Below are the code and all the weights of a small trained network. Each question names an input and a class and asks about switching units off, where a switched-off unit gives its printed mean instead of its output.

import numpy as np


def w(rows, s, z=0):
    codes = np.array(rows[::2]) - 128.0
    scale = np.full(codes.shape[1], s)
    scale[-1] = z or s
    return codes * scale


def f(y):
    return np.maximum(y, 0)


def log_softmax(a):
    a = a - a.max(-1, keepdims=True)
    return a - np.log(np.exp(a).sum(-1, keepdims=True))


def net(x, mask):
    res = np.array(x, float).reshape(1, 6) / 4 @ E
    y = f(res @ A[0][:, :-1].T + A[0][:, -1])
    res = res + np.where(mask, y, B[0][:, -1]) @ B[0][:, :-1]
    return log_softmax(res[-1] @ U[:, :-1].T + U[:, -1])


A, B = {}, {}
E = w([
[58,107,128,230],'x0',
[217,69,90,159],'x1',
[73,29,120,82],'x2',
[128,125,126,129],'x3',
[126,129,128,126],'x4',
[99,160,2,104],'x5',
],0.005)
A[0] = w([
[81,127,90,211,68],'neuron 1',
[158,68,95,152,92],'neuron 2',
[93,51,123,90,33],'neuron 3',
[190,104,120,152,99],'neuron 4',
[162,131,146,63,40],'neuron 5',
[177,237,125,168,38],'neuron 6',
[140,113,235,133,37],'neuron 7',
[163,102,229,122,11],'neuron 8',
[35,160,130,117,136],'neuron 9',
[163,190,125,173,60],'neuron 10',
[118,115,130,108,107],'neuron 11',
[68,207,161,50,127],'neuron 12',
[113,173,11,106,18],'neuron 13',
[156,204,117,164,40],'neuron 14',
[107,85,128,96,66],'neuron 15',
[181,93,95,154,43],'neuron 16',
[206,91,59,140,128],'neuron 17',
[166,102,110,146,253],'neuron 18',
[84,142,33,89,61],'neuron 19',
[99,117,120,180,46],'neuron 20',
[99,108,147,199,62],'neuron 21',
[125,97,122,117,103],'neuron 22',
[101,130,87,128,191],'neuron 23',
[126,186,57,143,87],'neuron 24',
[74,28,105,82,39],'neuron 25',
[208,157,128,1,52],'neuron 26',
[75,118,90,208,63],'neuron 27',
[164,172,122,157,62],'neuron 28',
[88,114,126,218,25],'neuron 29',
],0.0094,0.0037)
B[0] = w([
[131,95,77,86,181],'neuron 1',
[67,118,112,179,173],'neuron 2',
[86,91,183,102,163],'neuron 3',
[74,104,118,180,173],'neuron 4',
[130,82,75,114,154],'neuron 5',
[72,90,188,72,186],'neuron 6',
[193,80,135,193,177],'neuron 7',
[180,50,134,193,168],'neuron 8',
[91,184,112,180,218],'neuron 9',
[81,95,168,104,163],'neuron 10',
[114,116,130,126,139],'neuron 11',
[57,160,86,195,233],'neuron 12',
[200,59,152,196,189],'neuron 13',
[82,93,171,92,160],'neuron 14',
[98,112,153,115,148],'neuron 15',
[68,105,99,185,154],'neuron 16',
[58,151,107,193,217],'neuron 17',
[147,253,146,121,254],'neuron 18',
[188,84,159,172,191],'neuron 19',
[138,90,90,110,145],'neuron 20',
[143,95,72,113,167],'neuron 21',
[107,116,141,125,143],'neuron 22',
[182,155,151,118,207],'neuron 23',
[161,103,169,155,181],'neuron 24',
[82,93,201,82,191],'neuron 25',
[144,77,41,58,220],'neuron 26',
[143,97,80,80,182],'neuron 27',
[98,98,163,119,150],'neuron 28',
[135,65,61,102,166],'neuron 29',
],0.032,0.0037)
U = w([
[225,58,175,187,66],'0',
[135,79,2,39,92],'1',
[54,94,236,52,85],'2',
[54,177,77,203,44],'3',
[136,148,135,124,254],'4',
[133,162,124,114,245],'5',
[204,244,156,29,82],'6',
],0.0061,0.009)

Each question gives the input, the list of numbers given to net, and the class t.
The units are the neurons (one row each of A and B). Each row of codes is followed by its name. A weight is (code - 128) times the scale printed after its matrix; where a second scale follows, it is the last column's (A, B and U).
mask holds one flag per neuron, in row order. A switched-off neuron (its flag False) gives its mean, the last column of its row in B, instead of its output. The means were averaged over made-up inputs and are rounded, as every weight is.
A unit's drop is (log p(t) with every unit on - log p(t) with that unit switched off) / (log p(t) with every unit on - log p(t) with every unit switched off).
The circuit of an input: a set's keep is (log p(t) with only the set's units on - log p(t) with every unit switched off) / (log p(t) with every unit on - log p(t) with every unit switched off). Starting from the 12 units with the biggest drops (on a tie, the unit counted first), units are removed one at a time, each time the one whose removal leaves the highest keep (on an exact tie, the one counted first), for as long as the keep stays at least 0.8.
units of the circuit, in order: the units of the circuit, biggest drop first
top k neurons: the k neurons with the biggest drops, biggest first
drop of u: that unit's drop, to one decimal
input [2,6,-7,6,7,-3], class 2: units of the circuit, in order -> (neuron 6; neuron 10)
input [-3,0,8,5,3,6], class 2: units of the circuit, in order -> (neuron 25)
input [6,-2,1,-2,5,6], class 0: units of the circuit, in order -> (neuron 19; neuron 13)
input [8,5,-1,1,4,7], class 1: top 3 neurons -> (neuron 1; neuron 27; neuron 29)
input [4,8,-5,-7,-5,-6], class 3: units of the circuit, in order -> (neuron 4; neuron 17)
input [1,-2,-4,-2,4,-6], class 0: units of the circuit, in order -> (neuron 7; neuron 8)
input [-4,7,8,2,1,5], class 2: top 2 neurons -> (neuron 25; neuron 3)
input [7,8,-1,-4,-7,-6], class 3: units of the circuit, in order -> (neuron 2; neuron 4)
input [-5,-8,-1,-7,-1,3], class 3: top 2 neurons -> (neuron 12; neuron 9)
input [4,2,8,-8,5,8], class 0: top 2 neurons -> (neuron 19; neuron 13)
input [-1,1,6,2,0,-7], class 0: top 2 neurons -> (neuron 8; neuron 7)
input [-7,-3,5,1,5,4], class 1: top 2 neurons -> (neuron 26; neuron 5)
input [-5,2,6,-1,0,5], class 2: top 3 neurons -> (neuron 25; neuron 3; neuron 7)
input [0,-5,-7,0,-2,-8], class 0: top 2 neurons -> (neuron 7; neuron 8)
input [6,-4,7,1,-6,-2], class 2: top 3 neurons -> (neuron 25; neuron 3; neuron 26)
input [8,2,6,0,3,5], class 1: units of the circuit, in order -> (neuron 27)
input [1,8,6,-8,-2,3], class 3: top 2 neurons -> (neuron 17; neuron 2)
input [7,1,7,5,-3,6], class 1: drop of neuron 1 -> 1.2
input [-4,8,1,1,-7,-1], class 3: drop of neuron 17 -> 0.2
input [5,-4,8,3,8,-4], class 2: drop of neuron 28 -> 0.0
